Below is a small trained network, with its code and all its weights. Each question gives an input and a class and asks what happens when units are switched off, that is, made to give their printed mean instead of their output.

import numpy as np


def w(rows, s, z=0):
    codes = np.array(rows[::2]) - 128.0
    scale = np.full(codes.shape[1], s)
    scale[-1] = z or s
    return codes * scale


def f(y):
    return y / 2 * (1 + np.tanh(0.7978845608 * (y + 0.044715 * y**3)))


def log_softmax(a):
    a = a - a.max(-1, keepdims=True)
    return a - np.log(np.exp(a).sum(-1, keepdims=True))


def net(x, mask):
    res = np.array(x, float).reshape(1, 5) / 4 @ E
    y = f(res @ A[0][:, :-1].T + A[0][:, -1])
    res = res + np.where(mask, y, B[0][:, -1]) @ B[0][:, :-1]
    return log_softmax(res[-1] @ U[:, :-1].T + U[:, -1])


A, B = {}, {}
E = w([
[105,100,101,83,75,86,92,161,24,168,160],'x0',
[130,117,107,194,128,113,2,96,130,71,189],'x1',
[167,195,153,207,36,208,111,139,135,130,167],'x2',
[125,172,174,97,131,94,135,180,145,36,93],'x3',
[62,127,105,155,134,138,151,228,201,82,177],'x4',
],0.012)
A[0] = w([
[156,152,138,59,137,135,137,101,70,147,80,166],'neuron 1',
[99,101,68,120,109,101,138,177,92,75,132,69],'neuron 2',
[50,101,134,99,199,79,152,170,166,85,80,168],'neuron 3',
[115,141,128,176,150,177,112,119,129,122,122,2],'neuron 4',
[184,154,147,146,69,164,95,139,158,105,164,94],'neuron 5',
[124,121,85,79,182,106,137,119,107,162,89,178],'neuron 6',
[133,100,96,74,202,34,178,108,107,172,96,153],'neuron 7',
[107,128,111,193,198,88,127,159,149,76,113,138],'neuron 8',
[151,124,130,162,79,155,69,144,83,159,142,76],'neuron 9',
[138,126,96,137,108,161,194,131,116,154,140,123],'neuron 10',
[122,109,110,173,146,125,55,104,115,150,171,178],'neuron 11',
[127,145,148,162,49,131,80,92,116,94,148,62],'neuron 12',
[84,76,110,175,117,141,123,94,148,133,141,63],'neuron 13',
[82,119,137,102,102,119,246,177,129,200,124,128],'neuron 14',
[190,138,107,175,129,113,88,110,128,79,118,92],'neuron 15',
[26,98,106,94,88,98,102,221,87,145,226,128],'neuron 16',
[130,143,97,129,47,59,92,120,17,145,129,167],'neuron 17',
[93,126,97,142,88,123,123,178,170,100,131,158],'neuron 18',
[162,160,230,77,87,104,173,154,130,85,11,174],'neuron 19',
[182,105,120,149,70,181,104,118,93,139,166,59],'neuron 20',
],0.012,0.0054)
B[0] = w([
[151,147,178,153,78,110,126,157,94,121,84,203],'neuron 1',
[149,142,172,96,180,141,78,125,99,104,183,174],'neuron 2',
[64,156,89,71,191,134,86,147,114,46,202,233],'neuron 3',
[115,121,132,155,71,183,139,144,107,147,140,150],'neuron 4',
[150,52,124,143,106,120,94,145,93,197,115,203],'neuron 5',
[148,38,175,150,83,120,136,67,88,142,94,199],'neuron 6',
[169,52,190,99,106,189,79,41,85,139,126,236],'neuron 7',
[125,134,119,145,160,86,131,115,149,111,170,193],'neuron 8',
[98,168,112,96,204,93,118,139,114,77,172,203],'neuron 9',
[112,83,121,139,57,153,130,180,148,169,111,168],'neuron 10',
[172,158,163,185,136,80,125,95,109,126,100,227],'neuron 11',
[164,93,136,148,116,82,88,66,109,119,129,197],'neuron 12',
[132,103,137,121,109,89,115,182,140,179,91,164],'neuron 13',
[142,164,114,151,68,132,179,228,168,245,54,232],'neuron 14',
[129,169,137,141,132,104,136,164,140,152,109,183],'neuron 15',
[81,145,39,114,212,118,125,135,140,1,247,255],'neuron 16',
[191,72,147,110,123,74,73,93,16,65,141,251],'neuron 17',
[131,165,103,142,164,132,152,137,168,115,130,191],'neuron 18',
[175,176,176,227,117,44,182,149,122,195,105,242],'neuron 19',
[132,184,85,90,167,170,155,167,121,71,171,200],'neuron 20',
],0.01,0.017)
U = w([
[200,148,168,186,49,94,155,89,81,201,56,248],'0',
[137,105,118,90,167,102,86,26,63,38,164,194],'1',
[58,89,83,90,51,216,153,137,121,181,113,31],'2',
[70,254,55,142,181,102,165,174,127,66,169,43],'3',
],0.0085,0.0016)

Each question gives the input, the list of numbers given to net, and the class t.
The units are the neurons (one row each of A and B). Each row of codes is followed by its name. A weight is (code - 128) times the scale printed after its matrix; where a second scale follows, it is the last column's (A, B and U).
mask holds one flag per neuron, in row order. A switched-off neuron (its flag False) gives its mean, the last column of its row in B, instead of its output. The means were averaged over made-up inputs and are rounded, as every weight is.
A unit's drop is (log p(t) with every unit on - log p(t) with that unit switched off) / (log p(t) with every unit on - log p(t) with every unit switched off).
The circuit of an input: a set's keep is (log p(t) with only the set's units on - log p(t) with every unit switched off) / (log p(t) with every unit on - log p(t) with every unit switched off). Starting from the 12 units with the biggest drops (on a tie, the unit counted first), units are removed one at a time, each time the one whose removal leaves the highest keep (on an exact tie, the one counted first), for as long as the keep stays at least 0.8.
circuit, biggest first: the units of the circuit, biggest drop first
most important unit: the unit with the biggest drop
top k neurons: the k neurons with the biggest drops, biggest first
drop of u: that unit's drop, to one decimal
input [5,0,3,5,3], class 3: most important unit -> neuron 7
input [-4,1,-3,6,-3], class 0: top 3 neurons -> [neuron 16; neuron 19; neuron 9]
input [-4,3,-6,6,4], class 3: top 2 neurons -> [neuron 17; neuron 3]
input [2,-7,-1,-6,8], class 2: top 2 neurons -> [neuron 14; neuron 10]
input [-2,-8,4,8,2], class 0: top 2 neurons -> [neuron 19; neuron 16]
input [-2,7,1,2,7], class 3: top 2 neurons -> [neuron 7; neuron 17]
input [-3,5,-1,0,3], class 3: top 3 neurons -> [neuron 7; neuron 17; neuron 6]
input [-3,2,2,3,2], class 3: top 4 neurons -> [neuron 7; neuron 17; neuron 6; neuron 14]
input [0,-2,2,-1,-6], class 0: top 2 neurons -> [neuron 16; neuron 3]
input [-4,5,7,-1,4], class 0: top 3 neurons -> [neuron 16; neuron 5; neuron 3]
input [-4,5,4,3,-4], class 0: top 2 neurons -> [neuron 16; neuron 3]
input [6,3,4,-3,7], class 3: top 2 neurons -> [neuron 7; neuron 16]
input [0,-8,8,-8,0], class 2: drop of neuron 9 -> 0.0
input [-3,0,-4,7,-4], class 0: circuit, biggest first -> [neuron 19]
input [-7,1,-6,-7,-7], class 0: drop of neuron 16 -> 0.3
input [-6,5,-4,1,-8], class 0: drop of neuron 16 -> 0.2
